Here is a tiny trained network, its code and every weight. The questions are about switching its units off for an input and a class, where a switched-off unit gives its printed mean instead of its output.

import numpy as np


def w(rows, s, z=0):
    codes = np.array(rows[::2]) - 128.0
    scale = np.full(codes.shape[1], s)
    scale[-1] = z or s
    return codes * scale


def norm(h):
    return h / np.sqrt((h * h).mean(-1, keepdims=True) + 1e-5)


def f(y):
    return y / 2 * (1 + np.tanh(0.7978845608 * (y + 0.044715 * y**3)))


def log_softmax(a):
    a = a - a.max(-1, keepdims=True)
    return a - np.log(np.exp(a).sum(-1, keepdims=True))


def net(x, mask):
    res = np.array(x, float).reshape(1, 4) / 4 @ E
    u = 0
    for l in range(4):
        y = f(norm(res) @ A[l][:, :-1].T + A[l][:, -1])
        res = res + np.where(mask[u : u + 5], y, B[l][:, -1]) @ B[l][:, :-1]
        u += 5
    return log_softmax(norm(res)[-1] @ U[:, :-1].T + U[:, -1])


A, B = {}, {}
E = w([
[127,99,7,126,174,100,4,132,154],'x0',
[130,132,146,132,115,124,104,102,145],'x1',
[30,76,125,145,108,185,124,103,190],'x2',
[155,68,113,58,144,75,157,117,226],'x3',
],0.0023)
A[0] = w([
[253,118,153,139,153,82,110,131,81,19],'L0N1',
[170,171,186,154,104,121,173,193,137,138],'L0N2',
[193,146,89,40,133,97,139,91,96,5],'L0N3',
[180,78,148,48,197,70,141,147,225,41],'L0N4',
[172,121,50,161,164,94,38,167,166,75],'L0N5',
],0.0032,0.0011)
B[0] = w([
[43,238,157,217,211,184,106,146,153,167],'L0N1',
[127,52,146,74,33,144,5,95,177,177],'L0N2',
[74,140,150,96,157,78,162,74,200,137],'L0N3',
[127,87,96,175,39,96,169,38,30,217],'L0N4',
[130,63,154,60,100,196,81,204,92,249],'L0N5',
],0.0029,0.0019)
A[1] = w([
[201,167,121,111,172,84,94,162,120,195],'L1N1',
[73,178,136,151,134,154,142,111,107,182],'L1N2',
[106,187,181,121,107,137,208,105,171,171],'L1N3',
[3,100,120,147,149,162,147,111,203,56],'L1N4',
[251,242,142,50,154,34,114,148,106,3],'L1N5',
],0.003,0.00058)
B[1] = w([
[96,184,123,105,92,180,115,134,217,204],'L1N1',
[178,120,58,186,167,106,111,129,200,180],'L1N2',
[119,99,112,102,170,157,3,165,166,243],'L1N3',
[110,58,124,184,175,94,121,179,175,200],'L1N4',
[35,148,166,180,203,83,133,169,178,255],'L1N5',
],0.0038,0.00088)
A[2] = w([
[72,120,141,124,65,132,92,69,180,248],'L2N1',
[138,182,102,247,125,172,105,122,52,29],'L2N2',
[118,130,244,82,104,175,183,150,122,37],'L2N3',
[238,127,190,154,156,69,117,2,68,255],'L2N4',
[197,121,103,110,131,45,203,93,158,50],'L2N5',
],0.003,0.00086)
B[2] = w([
[177,153,87,133,142,80,152,174,62,248],'L2N1',
[128,137,34,137,113,94,220,66,166,227],'L2N2',
[169,135,107,27,150,176,1,110,97,173],'L2N3',
[113,67,40,130,201,189,167,133,153,178],'L2N4',
[112,116,95,157,37,51,171,74,126,116],'L2N5',
],0.0039,0.0012)
A[3] = w([
[115,214,25,204,98,223,119,89,98,89],'L3N1',
[57,52,106,188,166,109,68,232,142,214],'L3N2',
[124,2,128,201,87,155,140,140,208,254],'L3N3',
[182,150,11,122,128,136,34,206,124,101],'L3N4',
[162,115,121,11,131,188,37,115,84,253],'L3N5',
],0.003,0.00065)
B[3] = w([
[124,37,82,57,94,8,199,66,164,224],'L3N1',
[168,226,253,135,133,177,100,130,127,251],'L3N2',
[117,238,102,138,174,88,169,123,103,227],'L3N3',
[160,60,196,105,100,165,157,120,133,242],'L3N4',
[207,35,140,80,41,236,89,196,28,241],'L3N5',
],0.0041,0.0023)
U = w([
[202,48,165,57,54,215,68,190,70,178],'0',
[114,80,7,132,82,21,232,40,125,203],'1',
[57,254,191,197,227,124,98,184,186,3],'2',
],0.0074,0.00044)

Each question gives the input, the list of numbers given to net, and the class t.
The units are the neurons (one row each of A and B). Each row of codes is followed by its name. A weight is (code - 128) times the scale printed after its matrix; where a second scale follows, it is the last column's (A, B and U).
mask holds one flag per neuron, layer by layer. A switched-off neuron (its flag False) gives its mean, the last column of its row in B, instead of its output. The means were averaged over made-up inputs and are rounded, as every weight is.
A unit's drop is (log p(t) with every unit on - log p(t) with that unit switched off) / (log p(t) with every unit on - log p(t) with every unit switched off).
The circuit of an input: a set's keep is (log p(t) with only the set's units on - log p(t) with every unit switched off) / (log p(t) with every unit on - log p(t) with every unit switched off). Starting from the 12 units with the biggest drops (on a tie, the unit counted first), units are removed one at a time, each time the one whose removal leaves the highest keep (on an exact tie, the one counted first), for as long as the keep stays at least 0.8.
units of the circuit, in order: the units of the circuit, biggest drop first
most important unit: the unit with the biggest drop
k most important neurons: the k neurons with the biggest drops, biggest first
k most important neurons of layer l: the k neurons of layer l with the biggest drops, biggest first
drop of u: that unit's drop, to one decimal
input [6,-5,8,4], class 2: most important unit -> L1N4
input [-3,2,-4,-6], class 1: units of the circuit, in order -> L2N2, L3N1
input [3,2,-5,-3], class 2: 2 most important neurons -> L1N5, L0N4
input [3,0,-7,-6], class 2: 3 most important neurons -> L1N5, L0N4, L2N5
input [-7,-1,3,-8], class 1: 4 most important neurons -> L2N2, L0N5, L1N2, L3N1
input [2,-6,7,-5], class 2: 2 most important neurons -> L1N4, L0N4
input [-4,-6,0,6], class 1: 2 most important neurons -> L0N4, L0N5
input [-3,-2,-8,6], class 2: 3 most important neurons -> L1N5, L0N1, L3N1
input [-5,-7,3,-6], class 1: 3 most important neurons -> L2N2, L0N5, L1N2
input [-1,-8,8,-8], class 1: 3 most important neurons -> L2N2, L3N1, L1N5
input [-4,1,5,-3], class 2: 2 most important neurons of layer 0 -> L0N5, L0N4
input [-3,6,-6,6], class 1: 3 most important neurons -> L0N4, L2N5, L3N2
input [3,-8,-8,-8], class 1: 3 most important neurons -> L2N2, L3N1, L1N3
input [2,-8,-7,-4], class 2: units of the circuit, in order -> L1N5
input [1,-6,-7,-7], class 1: 2 most important neurons of layer 1 -> L1N4, L1N3
input [1,-5,-1,-3], class 1: drop of L3N5 -> 0.0
input [3,7,-7,-5], class 2: drop of L0N4 -> 1.4
input [2,-3,0,4], class 1: drop of L0N4 -> 1.7
